Below are the code and all the weights of a small trained network. Each question names an input and a class and asks about switching units off, where a switched-off unit gives its printed mean instead of its output.

import numpy as np


def w(rows, s, z=0):
    codes = np.array(rows[::2]) - 128.0
    scale = np.full(codes.shape[1], s)
    scale[-1] = z or s
    return codes * scale


def norm(h):
    return h / np.sqrt((h * h).mean(-1, keepdims=True) + 1e-5)


def f(y):
    return y / 2 * (1 + np.tanh(0.7978845608 * (y + 0.044715 * y**3)))


def log_softmax(a):
    a = a - a.max(-1, keepdims=True)
    return a - np.log(np.exp(a).sum(-1, keepdims=True))


def net(x, mask):
    res = np.array(x, float).reshape(1, 4) / 4 @ E
    u = 0
    for l in range(2):
        y = f(norm(res) @ A[l][:, :-1].T + A[l][:, -1])
        res = res + np.where(mask[u : u + 6], y, B[l][:, -1]) @ B[l][:, :-1]
        u += 6
    return log_softmax(norm(res)[-1] @ U[:, :-1].T + U[:, -1])


A, B = {}, {}
E = w([
[79,155,137,139,167,119,31,109,76],'x0',
[59,145,245,128,107,122,147,173,122],'x1',
[110,107,95,149,47,177,139,176,112],'x2',
[109,189,115,90,116,106,91,130,55],'x3',
],0.011)
A[0] = w([
[196,173,205,115,233,46,177,72,116,106],'L0N0',
[74,255,153,165,186,124,30,127,158,115],'L0N1',
[107,167,156,74,173,139,81,138,113,24],'L0N2',
[194,231,152,41,78,203,110,207,46,3],'L0N3',
[215,198,124,138,208,31,170,67,138,118],'L0N4',
[189,114,25,74,112,60,67,155,94,97],'L0N5',
],0.0065,0.0036)
B[0] = w([
[189,85,99,189,115,15,81,141,128,255],'L0N0',
[181,137,122,116,183,208,168,145,113,231],'L0N1',
[125,173,96,101,158,138,53,162,23,146],'L0N2',
[97,197,109,174,101,123,72,107,210,159],'L0N3',
[67,108,122,60,181,87,87,2,226,241],'L0N4',
[136,67,163,138,98,109,156,155,137,203],'L0N5',
],0.0089,0.0052)
A[1] = w([
[92,113,142,210,192,198,58,54,123,203],'L1N0',
[157,196,93,132,107,137,163,167,76,98],'L1N1',
[63,163,129,105,48,152,127,121,68,22],'L1N2',
[117,91,79,106,22,100,115,125,84,88],'L1N3',
[114,146,112,57,175,104,83,158,2,75],'L1N4',
[120,92,234,172,101,141,144,209,168,1],'L1N5',
],0.0082,0.0043)
B[1] = w([
[90,145,116,61,86,156,167,147,77,253],'L1N0',
[103,95,141,157,156,124,2,18,158,141],'L1N1',
[82,141,89,87,150,40,124,78,213,159],'L1N2',
[192,117,165,197,79,110,53,120,45,165],'L1N3',
[147,180,197,202,194,145,210,162,172,202],'L1N4',
[118,65,188,156,127,75,157,197,152,215],'L1N5',
],0.011,0.0053)
U = w([
[220,56,49,189,8,161,56,117,44,130],'0',
[51,195,120,139,34,79,31,105,165,134],'1',
[165,104,102,43,189,15,105,41,198,208],'2',
[112,34,198,149,59,87,169,226,168,186],'3',
[110,79,35,22,157,184,119,100,50,26],'4',
[193,55,47,90,79,243,201,112,220,47],'5',
[67,106,121,63,45,190,142,186,67,5],'6',
[109,224,184,134,219,169,116,173,57,151],'7',
],0.014,0.0033)

Each question gives the input, the list of numbers given to net, and the class t.
The units are the neurons (one row each of A and B). Each row of codes is followed by its name. A weight is (code - 128) times the scale printed after its matrix; where a second scale follows, it is the last column's (A, B and U).
mask holds one flag per neuron, layer by layer. A switched-off neuron (its flag False) gives its mean, the last column of its row in B, instead of its output. The means were averaged over made-up inputs and are rounded, as every weight is.
A unit's drop is (log p(t) with every unit on - log p(t) with that unit switched off) / (log p(t) with every unit on - log p(t) with every unit switched off).
The circuit of an input: a set's keep is (log p(t) with only the set's units on - log p(t) with every unit switched off) / (log p(t) with every unit on - log p(t) with every unit switched off). Starting from all 12 units, units are removed one at a time, each time the one whose removal leaves the highest keep (on an exact tie, the one counted first), for as long as the keep stays at least 0.8.
circuit, biggest first: the units of the circuit, biggest drop first
unit that matters most: the unit with the biggest drop
k most important neurons: the k neurons with the biggest drops, biggest first
top k neurons in layer l: the k neurons of layer l with the biggest drops, biggest first
drop when u is switched off: that unit's drop, to one decimal
input [4,-8,0,-1], class 4: unit that matters most => L0N0
input [0,-3,7,-6], class 0: circuit, biggest first => L1N3, L0N1
input [5,-4,2,-4], class 4: 3 most important neurons => L0N0, L1N0, L1N5
input [4,6,2,0], class 7: circuit, biggest first => L0N5, L0N1
input [3,1,2,6], class 7: 3 most important neurons => L1N4, L0N1, L0N2
input [2,-2,4,5], class 1: 3 most important neurons => L0N0, L1N2, L0N3
input [5,3,-5,-4], class 7: 2 most important neurons => L0N1, L0N2
input [6,2,5,5], class 7: 3 most important neurons => L1N4, L0N1, L0N2
input [7,-5,5,4], class 7: top 2 neurons in layer 0 => L0N0, L0N1
input [-4,5,2,5], class 1: top 2 neurons in layer 0 => L0N3, L0N5
input [-6,6,-8,-4], class 2: 3 most important neurons => L0N4, L0N5, L0N0
input [-4,5,-1,5], class 1: 2 most important neurons => L0N3, L0N5
input [-6,4,-3,7], class 1: top 2 neurons in layer 0 => L0N3, L0N1
input [-6,-2,6,4], class 0: unit that matters most => L1N3
input [-6,-7,0,6], class 0: top 3 neurons in layer 1 => L1N3, L1N2, L1N4
input [-7,-2,8,4], class 0: drop when L1N3 is switched off => 0.2
input [4,-5,-2,1], class 4: drop when L1N2 is switched off => 0.1
input [8,-5,6,5], class 7: drop when L0N0 is switched off => 0.4
input [3,5,-6,-2], class 7: drop when L0N2 is switched off => 0.7
input [7,-6,-2,-7], class 4: circuit, biggest first => L1N0
